Each row has a name. After each piece below comes the name of the row it's from, unless a question asks for something else. Each question is about the rows just above it.

[134  97 119 147  78 101 124 159 167 148  97  68  91 127 133 171] : F
[148  68 127 101 171 159 134  78  91 133  97 167 124 147  98 119] : K
[134  97 119 147  78 101 124 159 167 148  98  68  91 127  98 199] : E
[ 68  78  91  97  98  98 101 119 124 127 134 147 148 159 167 199] is which row reordered? -> E
After [98 68], its row goes on with -> [ 91 127  98 199]
After [159 167 148  97  68], its row goes on with -> [ 91 127 133 171]
[ 68  78  91  97  97 101 119 124 127 133 134 147 148 159 167 171] is which row reordered? -> F
After [148  98], its row goes on with -> [ 68  91 127  98 199]

[105  92  93 194] : L
[130 145 123 128] : V
[130 145 124 128] : N
Go on from [130 145 123] to the end of its row. -> [128]
Put [123 128 130 145] back in order: which row is it? -> V
Which row holds these entries in another order? [123 130 128 145] -> V
After [145 124], its row goes on with -> [128]

[130 123 127 177 125 156] = D
[193 122 119  59 112 173] = M
[130 122 127 177 112 156] = P
[130 122 127 153 138 103] = T
[116 145 126  59 125  86] = G
[130 110 127 177 125 103] = Q
[142 122 119  83  73 156] = J
[117 145 142 106 125  86] = X
Go on from [130 122 127 177 112] to the end of its row. -> [156]
After [110 127], its row goes on with -> [177 125 103]
After [117 145], its row goes on with -> [142 106 125  86]

[122 138 127 119 131 124 152 135 119 141 149 122 130  87 147 116 117 135
 111 111 110 112 108 151 108 125 132 115 133 129 106 114  98 142 119 129
 121 123 143 161 110 103 104 157 140 142 144 119 121 127 101]  U
[134 126 113 121 145 125 109 109 130 140 128 119 133 130 109 140 126 131
 130 128 125 139 123 116 120 139 116 119 117 131 127 128 122 110 132 131
 125 141 138 136 122 120 131 125 147 119 131 138 128 135 149]  C
[132 146 126 117 125 102 101 120 142 149 138 132 118 120 119 116 114 126
 112 138 118 162 128 122 150 131 126 137 134 121 119 122 122 116 126 131
 116 139 138 105 111 130 126 114 133 101 125 134 130 128 143]  Z
[119 118 135 135 143 145 120 112 155 113 127 121 137 119 120 119 143 131
 123 131 138 135 118 147 117 138 153 121 114 127 121 140 128 108 125 150
 145 127 123 116 101 108 130 110 127 150 126 153 115 128 139]  W
[140 131 112 108 133 156 129 123 132 128 141 124 111 123 102 127 126 125
 139 139 139 129 135 111 140 141 117 130 143 141 127 139 139 143 119 129
 133 135 134 148 120 164 133 111 131 138 147 132 121 130 118]  S
[112 139 156 121 131 117 132 135 141 142 102 111 129 140 120 118 133 130
 148 111 141 140 131 129 141 136 135 132 131 139 126 134 139 130 124 128
 133 111 125 133 108 143 127 127 139 139 138 164 148 123 123]  Y
[112 125 171 139 137 128 152 126  99 146 130 142 113 120 114 109 122 185
 137 125  99 108 152 119 129 142 162 153 140 114 136 107  93 126 125 120
 132 135 122 173 156 140 132 150 102 130 158 127 124 139 143]  R
[124 128 127 113 131 128 143 129 128 142 136 130 149 123 128 122 113 124
 134 112 124 119 129 126 144 134 128 122 144 115 118 109 130 133 145 138
  99 140 101 119 147 120  98 124 119 127 137 100 137 140 144]  H
Put [124 126 112 128 122 144 142 138 123 144 128 124 127 136 100 129 101 128
 119 124 113 137 144 143  99 122 124 134 137 129 128 128 149 127 109  98
 131 140 119 130 120 145 130 113 134 147 119 115 118 140 133] back in order: which row is it? -> H
[118 130 121 132 147 138 131 111 133 164 120 148 134 135 133 129 119 143
 139 139 127 141 143 130 117 141 140 111 135 129 139 139 139 125 126 127
 102 123 111 124 141 128 132 123 129 156 133 108 112 131 140] is which row reordered? -> S
The rest of the row after [142 119 129]: -> [121 123 143 161 110 103 104 157 140 142 144 119 121 127 101]

[ 96 126 139 128 117 134 139 117 139 125] -> legan
[ 87 111 122 113 138 155 165 117 140 147] -> Sot
[ 87 108 123 119 124 152 129 139 124 135] -> gak
[165 128 104 118 135 109 113 121 122 127] -> bepo
[186  78 181 157  78 154 112 125 102 114] -> fepi
[137 126 120 125 134 128 129  96 129 136] -> fibi
[129 138 154 164 121 131 107  97 129  98] -> gituz
[ 69 111 144 144 123 165 163 138 139 142] -> Libav
[154 157 181 186 112 125  78 114 103  78] -> raguk
[122 136 153 154 130 103 114 139 127 125] -> Tivep
[130 138 151 169 122 125 109 108 136 110] -> dapob
The rest of the row after [154 112]: -> [125 102 114]
The rest of the row after [114 139]: -> [127 125]
After [117 139], its row goes on with -> [125]
Which row holds these entries in another order? [ 78 103 114  78 125 112 186 181 157 154] -> raguk
After [ 97 129], its row goes on with -> [98]

[135 140 124 114 125 126 139 136 143 125 132 129 130 141 107 117 148 140
 133 126 138 117 124] -> baf
[167 114  90 135  96 148 166  89 146 115 134 114 204 128 184 108 150 129
 113 169 147 163 131] -> Tepu
[133 140 126 116 127 125 136 139 141 127 131 130 125 140 102 120 147 137
 134 123 136 117 122] -> Dida
[124 141 124 114 132 119 122 151 134 132 130 130 112 140  89 128 150 130
 139 116 123 110 114] -> zet
After [140 124 114], its row goes on with -> [125 126 139 136 143 125 132 129 130 141 107 117 148 140 133 126 138 117
 124]
Go on from [150 130] to the end of its row. -> [139 116 123 110 114]

[123 122 119 120 121 124 117 115 125 115 120 119 120 124 111 119] = Boki
[102 146  99 102 154 168 112  93 158  99 108 152 106 164  71 104] = muki
[ 79 145  96  91 159 148 117 104 152  99  88 136  96 161  69  94] = befo
[125 116 124 117 140 117 130  98 101 109 126 124 143 108 119 118] = Durig
[159  77  97 108 101 107 119 116  85  72 111  82 107  87  84 101] = lakuf
[140 117 109 117 124 143 118 109 124 101 125 130 119 126  98 116] = zaro
[110 108  93  94 155 114 157 147 113  93  97 109  96 162  95  91] = Bek
[149 127 115 127 118 162 103  89 138 104 138 143 129 137  95 126] = repef
[ 85  89  61  59 185  95 191 177  95  68  63  93  53 108  76  56] = Nofu
Go on from [ 96 161] to the end of its row. -> [69 94]
[116 124  98 101 130 117 118 140 119 125 109 117 143 124 109 126] is which row reordered? -> zaro

[180 134 149 146 156  73  94 121 171 135  97 135 153 123 112 129 128 151
  78] : risa
[107 136 101 134 113 148 137 175  85 137  57 131 131 112  90 128 120 116
  85] : tono
[121  78  97 112  94 180 153 123 148 156  97 134 146  73 171 134 151 129
 135] : Gomum
Go on from [123 148] to the end of its row. -> [156  97 134 146  73 171 134 151 129 135]
Put [135 129 151 134 171  73 146 134  97 156 148 123 153 180  94 112  97  78
 121] back in order: which row is it? -> Gomum
The rest of the row after [ 94 180]: -> [153 123 148 156  97 134 146  73 171 134 151 129 135]
Put [ 73  78  94  97  97 112 121 123 129 134 134 135 146 148 151 153 156 171
 180] back in order: which row is it? -> Gomum
The rest of the row after [ 97 135]: -> [153 123 112 129 128 151  78]

[120 118 114 138 109  91 122 107 110 121 140 163 122 150 135 138 151 105
 131 135 139 108 132 142 137  97 151 122 175 108 134 106 103]  bilal
[118 109 110 116  92  93 136 103 121 105 159 165 134 136 145 152 174 102
 141 131 137 109 132 125 121 113 121 111 159 133 119 115 122]  Nepi
[120 117 123 113 112 112 132 120 133 117 144 129 128 123 139 143 157 123
 138 129 125 120 130 118 121 115 122 113 157 133 120 114 123]  pab
[115 118 121 138 118  88 114 113 114 129 133 140 109 148 134 135 149 114
 130 137 131 106 134 140 138  95 143 117 172 115 132 115 102]  kisa
[ 92 146 110 136 125 109 131 103  93 119 165 102 113 111 115 159 122 116
 152 121 105 174 137 136 118 132 159 133 121 134 109 141 121]  muf
Put [121  92 146 110 136 125 109 131 103  93 119 165 102 113 111 115 159 122
 116 152 121 105 174 137 136 118 132 159 133 121 134 109 141] back in order: which row is it? -> muf
The rest of the row after [105 174]: -> [137 136 118 132 159 133 121 134 109 141 121]
Which row holds these entries in another order? [119 115 122 118 109 110 116  92  93 136 103 121 105 159 165 134 136 145
 152 174 102 141 131 137 109 132 125 121 113 121 111 159 133] -> Nepi

[121 129 142  92 132 141 114 135 190  99 144  94 129 107 154 122 145 162
 149 148 103 140 186 126] = suzul
[103 140 114  99 129 121 126 148  92 185 149 132 154 162 145 135 144 141
  94 122 142 165 129 119] = Virir
[ 92 190 144 129 145 121 141 135 162 148 114 132 103 140 129 107 154  94
 149  99 185 142 122 126] = vabaz
Put [126 122 142 185  99 149  94 154 107 129 140 103 132 114 148 162 135 141
 121 145 129 144 190  92] back in order: which row is it? -> vabaz
[ 92  94  99 103 107 114 121 122 126 129 129 132 135 140 141 142 144 145
 148 149 154 162 185 190] is which row reordered? -> vabaz
Which row holds these entries in another order? [145 121 141 135 162 148 114 132 103 140 129 107 154  94 149  99 185 142
 122 126  92 190 144 129] -> vabaz
[126 186 140 103 148 149 162 145 122 154 107 129  94 144  99 190 135 114
 141 132  92 142 129 121] is which row reordered? -> suzul

[134 205 104  98 137 108 121 121 134] = doki
[121 137 109 141 118 103 128 136 124] = Bunu
[124 118 136 120 117 103 128 103 137] = dev
[118 136  93 123 119 111 115 116 148] = mot
[148 136 119 116  93 111 115 123 119] = takos
After [117 103 128 103], its row goes on with -> [137]
The rest of the row after [123 119 111 115]: -> [116 148]
Which row holds these entries in another order? [136 124 121 137 109 141 118 103 128] -> Bunu
Go on from [118 103 128] to the end of its row. -> [136 124]
Put [115 123 148 111 116 136  93 119 119] back in order: which row is it? -> takos

[111 190 151 129  82 146 181] = girag
[172 127  98 187 153 146 128] = Dimu
[151 180  82 111 190 146 129] = nuvi
After [127  98 187 153 146], its row goes on with -> [128]
Go on from [129  82] to the end of its row. -> [146 181]
Which row holds these entries in another order? [111 190 146 129 151 180  82] -> nuvi
[128 146 153 187  98 127 172] is which row reordered? -> Dimu

